[128 = 0]

[124 135 125 138 128 132 114 126 121 116 128 123 138 101 145 125 126 118
 143 144 102 146 121 121 106 125 127 130  97 118 121 130 132 139 123 130
 135 127 132 129 125  89 150 133  99 131 157 133 136 119 101 148 117 146
 120 112 134 125 128 151 138 138 142 126 136 126 130 134 164 105 121  84
 133 143 230 110 125 130 148 126 113 134 125 136 134 162 134 116 130 154
 123 121 135 123 124 130 125 129 131 107 138 132 144 135  94 104 127 138
 138 136 125 102 137 129 212 125 146 126 116 149 139 141 101 130 132 124
 127 145 108 140 130 144 163 134 134 139 161 123 128 120 101 116 125 127
 134 134 133 150 144 131 125 154 122 143 124 137 134 130 113 129 128 151
 118 106 107 125 113 122 126 111]
<100>
[130 130 115 136 127 124 119 118 117  98 132 126 151 103 151 120 115 136
 142 123 113 146 125 124 113 129 147 138  91 115 118  99 130 137 146 149
 129 124 115 121 148  83 149 141 104 124 146 133 150 113  85 154 117 145
 117 137 107 145 133 152 135 145 139 135 126 125 119 144 186 108 107 142
 114 154 103 103 132 117 144 121  84 133 130 122 125 175 125 111 125 155
 123 122 133 128 124 136 102 126 121  97 119 124 139 135  95 110 122 132
 132 134 125 108 130 142 220 130 148 124 122 158 131 119 112 141 133 145
 116 148 100 131 127 142 161 140 143 130 185 124 131 121  64  81 121 129
 141 115 134 157 141 128 117 159 127 136 120 110 138 127 123 131 140  92
 125 103 117 119 131 128 132 122]
<100>
[120 124 110 131 121 129 120 124 115 110 137 120 134  96 144 102 136 113
 150 125  97 146 124 123 118 135 113 142  96 118 117  96 139 121 132 125
 140 123 106 134 130 112 160 141 108 125 171 133 138 116  76 153  99 144
 136 137 124 133 139 161 131 147 136 124 124 115 120 127 179 125 111 138
 115 153  98  98 116 126 168 124  98 129 137 100  76 174 124 116 120 156
 119 119 141 125 127 128 111 142 128  90 132 128 150 126 100  97 138 135
 137 127 121 105 108 108 223 121 158 117 115 153 129 113 102 111 141 140
 128 150 112 144 128 144 177 139 155 143 172 117 133 119  71 115 123 121
 126 124 134 156 148 125 135 158 126 137 129  95 117 117 119 138 136 112
 128 101  97 136 124 122 137 119]
<100>
[125 132 109 130 120 128 110 116 108 108 162 126 145  87 161 122 120 118
 145 129  97 153 110 133  94 114 143 140  87 109 113  94 147 135 140 133
 119 125 104 117 156 101 168 137  91 120 176 141 146 110  73 174  92 157
 129 132 135 139 131 181 137 139 143 125 145 121 112 145 199 109 123 143
 123 165  99  95 133 121 155 112  94 147 124 127 132 202 124 106 123 154
 124 113 138 105 124 126 114 149 135  82 119 128 132 132  57  96 127 148
 136 140 138  86 124 126 252 108 163 130 115 171 135 118  90 135 137 145
 129 158 101 144 119 143 197 132 150 143 193 118 136 118  77 109 112 131
 138 137 147 163 135 120 121 180 121 127 118 123 141 133 119 139 142 111
 122  99  74 123 124 128 136 110]
<100>
[124 134 144 136 144 123 112 113 106 130 138 120 128  98 167 127 137 128
 127 151 109 133 125 127 137 126 141 137 107 106 134 111 132 138 125 150
 121 129 126 121 129 121 129 139 110 134 144 133 141 117 132 154 134 147
 108 128 128 144 122 151 131  81 129 131 131 168 133 167 144 123 124 151
 127 141 126 108 115 130 104 118 127 112 122 170 165 170 128 122 119 137
 120 115 131 105 117 105 116 120 135  93 111 115 108 152 117 139 140 124
 130 125 150 101 140 137 202 123 146 132 121 142 117 152 126 124 109 136
 142 128 107 138 128 129 114 140 115 125 147 128 116 119 187 129 126 133
 134 138 138 148 143 120  97 145 136 135 132 129 136 176 129 128 119 132
 134 129 109 130 148 131 139 113]
<94>
[123 137 168 132 148 119 101 126  93 125 153 121 139  91 174 118 144 133
 112 164 109 123 121 120 152 127 156 133 114 104 125 161 127 130 119 146
 114 130 124 128 142 136 129 127 103 139 109 147 164 127 140 150 138 151
   9 125 118 152 134 166 132 130 120 141 146 171 132 190 127 138 137 154
 138 132 153 124 121 132  67 109 135 121 132 210 168 190 111 133 125 136
 123 106 131  85 105  82 125 118 125 100 116 114  99 170 116 144 118 118
 133 140 168 101 139 137 215 117 145 114 126 137 118 130 140 114  98 129
 135 116 111 130 121 119  98 139  94 107 127 141 123 124 247 138 122 122
 133 138 132 161 143 116  82 152 124 127 128 137 155 137 123 138 107 149
 123 147 113 125  91 136 136  91]
<94>
[123 128 138 129 136 121  85 128 102 114 138 115 154  83 159 117 135 135
 107 156 118 113 126 127 169 117 143 134 116 104 111 108 130 124 117 149
 113 139 125 133 136 112 107 142 102 139 136 132 155 113 122 155 129 146
 108  79 124 149 143 156 134 117 136 151 128 162 127 163 150 120 111 148
 129 134 146  93 126 117  79 125 110 112 123 169 156 177 115 139 137 135
 116 101 143  95 118 109 139 124 117  84 100 112 100 176 123 128 126 109
 128 145 138 118 141 122 186 122 145 125 125 154 118 130 125 104  99 131
 136 122 101 134 134 134 109 145 120 117 121 126 126 129 188 128 123 147
 101 135 138 153 147 112 107 147 128 151 117 134 137 126 133 137 113 137
 131 135 113 123  90 150 143 115]
<94>
[119 154 113 138 126  84 120 116 112 108 149 107 143  93 163 117 121 119
 138 143 106 207 122 127 115 125 129 135  90 102 127  93 128 146 122 137
 132 126 115 126 138 102 151 134  73 133 161 135 149 104  89 174  88 145
 118 135 133 131 136 171 141 138 138 121 128 124 117 120 189  46 122 161
 105 153 105  93 132 126 146 129  95 131 131 120 129 185 120 102 124 153
 123 119 133 119 121 128 113 142 130  84 118 121 140 145  99 121 132 130
 133 136 123  95 134 128 246 125 167 117 119 159 121 123  98 132 122 134
 127 160 108 128 127 141 173 134 140 138 164 124 126 116  87  88 120 145
 125 131 139 140 151 125 130 167 124 139 134 133 118 123 126 139 139 113
 113 104  91 105 121 130 123 116]
<100>
[113 151 116 143 121 139 105 119 112 114 154 118 131  92 161 114 126 118
 153 132 105 148 119 125 112 128 145 131  89  97  92  92 136 131 127 135
 125 121 105 125 147  97 163 139  86 133 168 130 149 115  73 161  87 150
 129 131 131 137 129 177 137 139 146 123 145 139 116 138 198 124 116 129
 123 153  92  79 135 112 149 117  84 126 125 129 141 211 117 105 125 174
 118 102 141 123 122 128  84 138 124  73 120 120 142 167  82 108 138 124
 129 142 123  83 131 131 252 119 175 150 122 161 134 108 104 140 135 134
 130 154 113 148 128 144 177 143 149 126 176 137 133 115 104 110 112 125
 132 126 135 184 157 121 120 182 161 146 138 138 132 135 117 141 133 116
 125 104  90 116 122 135 141 112]
<100>
[125 143 143 130 136 123  94 126 110 110 140 116 128  91 163 121 125 128
  99 157 108 129 135 131 151 120 138 133 111  93 115 116 120 132 127 138
 113 130 128 131 175 106 124 136 107 135 136 135 153 120 126 148 152 150
  94 126 124 148 129 166 128 139 120 126 138 180 126 154 151 129 112 148
 123 142 109  94 131 123 100 110 111 124 107 164 152 174 123 122 116 140
 127 109 136  90 118 113 116 124 130  91 109 118 111 170 131 133 133 109
 122 158 133 108 140 128 188 114 166 128 123 148 126 130 107 115 102 128
 113 126  86 122 138 143 125 142 126 115 125 128 128 116 177 127 121 117
 103 126 135 176 144 126  93 167 123 143 132 132 113 137 122 140 120 122
 120 129 117 126 105 134 139 110]
<94>
[115 143 112 120 130 138  98 122 111  90 140 115 132  71 160 121 121 118
 151 138 104 153 126 129 118 123 173 134  92  96 116  78 131 129 126 132
 124 138 111 122 137  83 166 154  93 124 181 139 177 110  71 169  90 145
 116 122 127 155 135 179 136 141 143 132 129 129 144 132 220 122 122 149
 119 160  89  77 132 124 155 121  73 145 123 105 124 197 135 101 138 169
 124 107 144 109 120 137 101 146 118  60 109 121 156 145  89  96 133 120
 134 153 126  85 134 117 252 134 194 123 111 168 126 128  83 146 119 124
 121 149  84 144 122 148 187 142 171 135 173 125 138 119  82 100 118 135
 127 119 147 180 159 123 109 178 125 170 122 125 123 118 117 142 141 110
 128  90  86 109 112 133 132 104]
<100>
[123 143 145 121 152 127 109 141 100 111 131 116 135 100 146 123 127 118
 128 160 118 121 124 111 154 119 145 142 115 107 126 122 124 129 122 148
 115 133 118 127 124 118 127 135 141 162 123 131 153 120 134 140 130 150
 108 116 112 142 127 154 128 127 133 134 126 164 138 160 148 132 132 136
 126 140 134  93 131 142  85 127 123 114 127 153 151 162 128 130 130 134
 130 114 134  88 125  76 126 127 112 102 118 114 106 150 136 138 127 100
 133 133 138 117 108 125 177 130 142 135 122 140 119 122 129 125 105 130
 130 110 106 138 133 118  77 132 118 117 126 128 130 129 209 135 121 119
 131 118 131 160 161 122  97 157  98 126 123 133 134 129 122 138 119 126
 134 137 120 124 106 144 136 112]
<94>
[132 140 122 119 115 133 103 118 116  98 152 125 140  96 162 134 141 109
 132 131 100 151 127 115 116 134 135 128  87  97  93  97 133 112 121 137
 133  97 107 127 141 104 158 166 113 132 151 134 153 113  86 163 100 155
 126 138 125 141 135 174 126 140 146 119 141 129 122 143 183 114 110 148
 120 162 103 100 129 129 146 111 102 145 122 130 135 191 116 107 123 147
 120 128 129 129 129 113 110 143 130  85 120 119 130 140  87  96 131 127
 131 147 134  91 143 130 252 129 160 131 118 161 126 110 104 136 131 138
 131 151  99 140 125 141 174 137 148 135 168  92 136 107 210 105 102 151
 124 132 145 172 158 132 105 174 124 137 149 130 128 126 118 132 137 102
 113 100  80 122 120 125 137 109]
<100>
